Below is a small trained network, with its code and all its weights. Each question gives an input and a class and asks what happens when units are switched off, that is, made to give their printed mean instead of their output.

import numpy as np


def w(rows, s, z=0):
    codes = np.array(rows[::2]) - 128.0
    scale = np.full(codes.shape[1], s)
    scale[-1] = z or s
    return codes * scale


def f(y):
    return np.maximum(y, 0)


def log_softmax(a):
    a = a - a.max(-1, keepdims=True)
    return a - np.log(np.exp(a).sum(-1, keepdims=True))


def net(x, mask):
    res = np.array(x, float).reshape(1, 3) / 4 @ E
    y = f(res @ A[0][:, :-1].T + A[0][:, -1])
    res = res + np.where(mask, y, B[0][:, -1]) @ B[0][:, :-1]
    return log_softmax(res[-1] @ U[:, :-1].T + U[:, -1])


A, B = {}, {}
E = w([
[173,51,101,80,35,12,136],'x0',
[31,115,185,140,136,62,74],'x1',
[193,76,130,218,160,123,34],'x2',
],0.011)
A[0] = w([
[226,108,63,117,150,174,180,81],'N0',
[158,142,112,79,95,179,154,102],'N1',
[150,79,117,136,54,58,174,148],'N2',
[179,67,116,151,131,152,33,109],'N3',
[44,125,77,102,83,155,224,89],'N4',
[107,191,120,151,217,250,127,150],'N5',
[88,161,101,64,72,153,163,139],'N6',
[80,140,110,38,158,118,176,93],'N7',
[216,103,79,85,59,84,129,133],'N8',
[49,142,121,80,128,112,185,77],'N9',
[208,118,107,253,147,95,72,91],'N10',
[144,37,134,159,114,171,65,122],'N11',
[149,131,121,163,65,91,159,108],'N12',
[132,52,98,67,37,79,126,132],'N13',
[224,136,69,139,127,163,179,43],'N14',
[171,119,101,184,158,96,86,97],'N15',
[53,131,171,146,54,86,71,2],'N16',
[161,87,100,227,129,134,68,114],'N17',
[95,169,169,56,65,162,181,108],'N18',
[191,94,194,123,142,133,81,84],'N19',
[106,174,164,79,59,138,148,98],'N20',
[2,72,185,124,144,63,70,66],'N21',
[75,196,140,185,174,209,129,142],'N22',
[247,135,81,107,89,209,157,63],'N23',
[171,81,122,69,81,31,102,150],'N24',
[164,97,65,89,115,24,113,125],'N25',
[17,111,217,161,142,73,84,1],'N26',
],0.0097,0.0037)
B[0] = w([
[21,121,167,60,60,75,8,189],'N0',
[106,137,113,156,74,98,92,164],'N1',
[150,183,184,140,188,198,127,204],'N2',
[183,38,125,163,137,45,145,198],'N3',
[164,85,82,146,123,84,171,190],'N4',
[168,178,212,140,209,188,143,247],'N5',
[190,49,72,148,144,52,93,185],'N6',
[189,89,40,188,117,89,134,180],'N7',
[163,178,234,118,197,178,160,211],'N8',
[184,92,60,142,119,64,135,181],'N9',
[167,37,72,189,135,74,151,218],'N10',
[162,75,40,150,150,92,132,185],'N11',
[123,138,118,102,153,172,140,162],'N12',
[148,170,164,122,220,180,170,215],'N13',
[22,194,129,33,41,109,44,181],'N14',
[140,91,66,172,144,81,167,179],'N15',
[68,173,144,75,108,99,76,170],'N16',
[164,68,81,164,129,80,184,203],'N17',
[159,76,39,163,138,65,199,191],'N18',
[120,130,99,194,148,41,169,166],'N19',
[162,81,54,157,145,76,176,169],'N20',
[24,197,150,70,32,123,22,206],'N21',
[162,163,192,132,208,217,193,229],'N22',
[3,179,158,30,13,93,34,197],'N23',
[137,158,180,144,177,216,138,219],'N24',
[155,143,166,180,129,206,170,205],'N25',
[83,155,147,66,62,125,65,196],'N26',
],0.0078,0.015)
U = w([
[187,147,211,127,240,250,163,122],'0',
[200,47,44,140,161,64,155,9],'1',
[54,144,164,90,68,124,39,229],'2',
],0.014,0.0012)

Each question gives the input, the list of numbers given to net, and the class t.
The units are the neurons (one row each of A and B). Each row of codes is followed by its name. A weight is (code - 128) times the scale printed after its matrix; where a second scale follows, it is the last column's (A, B and U).
mask holds one flag per neuron, in row order. A switched-off neuron (its flag False) gives its mean, the last column of its row in B, instead of its output. The means were averaged over made-up inputs and are rounded, as every weight is.
A unit's drop is (log p(t) with every unit on - log p(t) with that unit switched off) / (log p(t) with every unit on - log p(t) with every unit switched off).
The circuit of an input: a set's keep is (log p(t) with only the set's units on - log p(t) with every unit switched off) / (log p(t) with every unit on - log p(t) with every unit switched off). Starting from the 12 units with the biggest drops (on a tie, the unit counted first), units are removed one at a time, each time the one whose removal leaves the highest keep (on an exact tie, the one counted first), for as long as the keep stays at least 0.8.
units of the circuit, in order: the units of the circuit, biggest drop first
k most important neurons: the k neurons with the biggest drops, biggest first
drop of u: that unit's drop, to one decimal
input [-4,-8,-6], class 2: units of the circuit, in order	N23
input [-4,7,-6], class 2: 2 most important neurons	N21, N26
input [6,7,-1], class 2: 2 most important neurons	N21, N22
input [5,6,5], class 2: 4 most important neurons	N21, N22, N5, N26
input [-7,-5,8], class 1: 3 most important neurons	N10, N17, N3
input [-2,-1,3], class 1: 2 most important neurons	N8, N24
input [7,-7,1], class 0: 2 most important neurons	N8, N13
input [8,-8,1], class 0: drop of N2	0.6
input [2,-7,-8], class 1: drop of N18	0.2
input [-2,8,6], class 2: drop of N21	2.9
input [7,6,-3], class 0: drop of N13	0.1
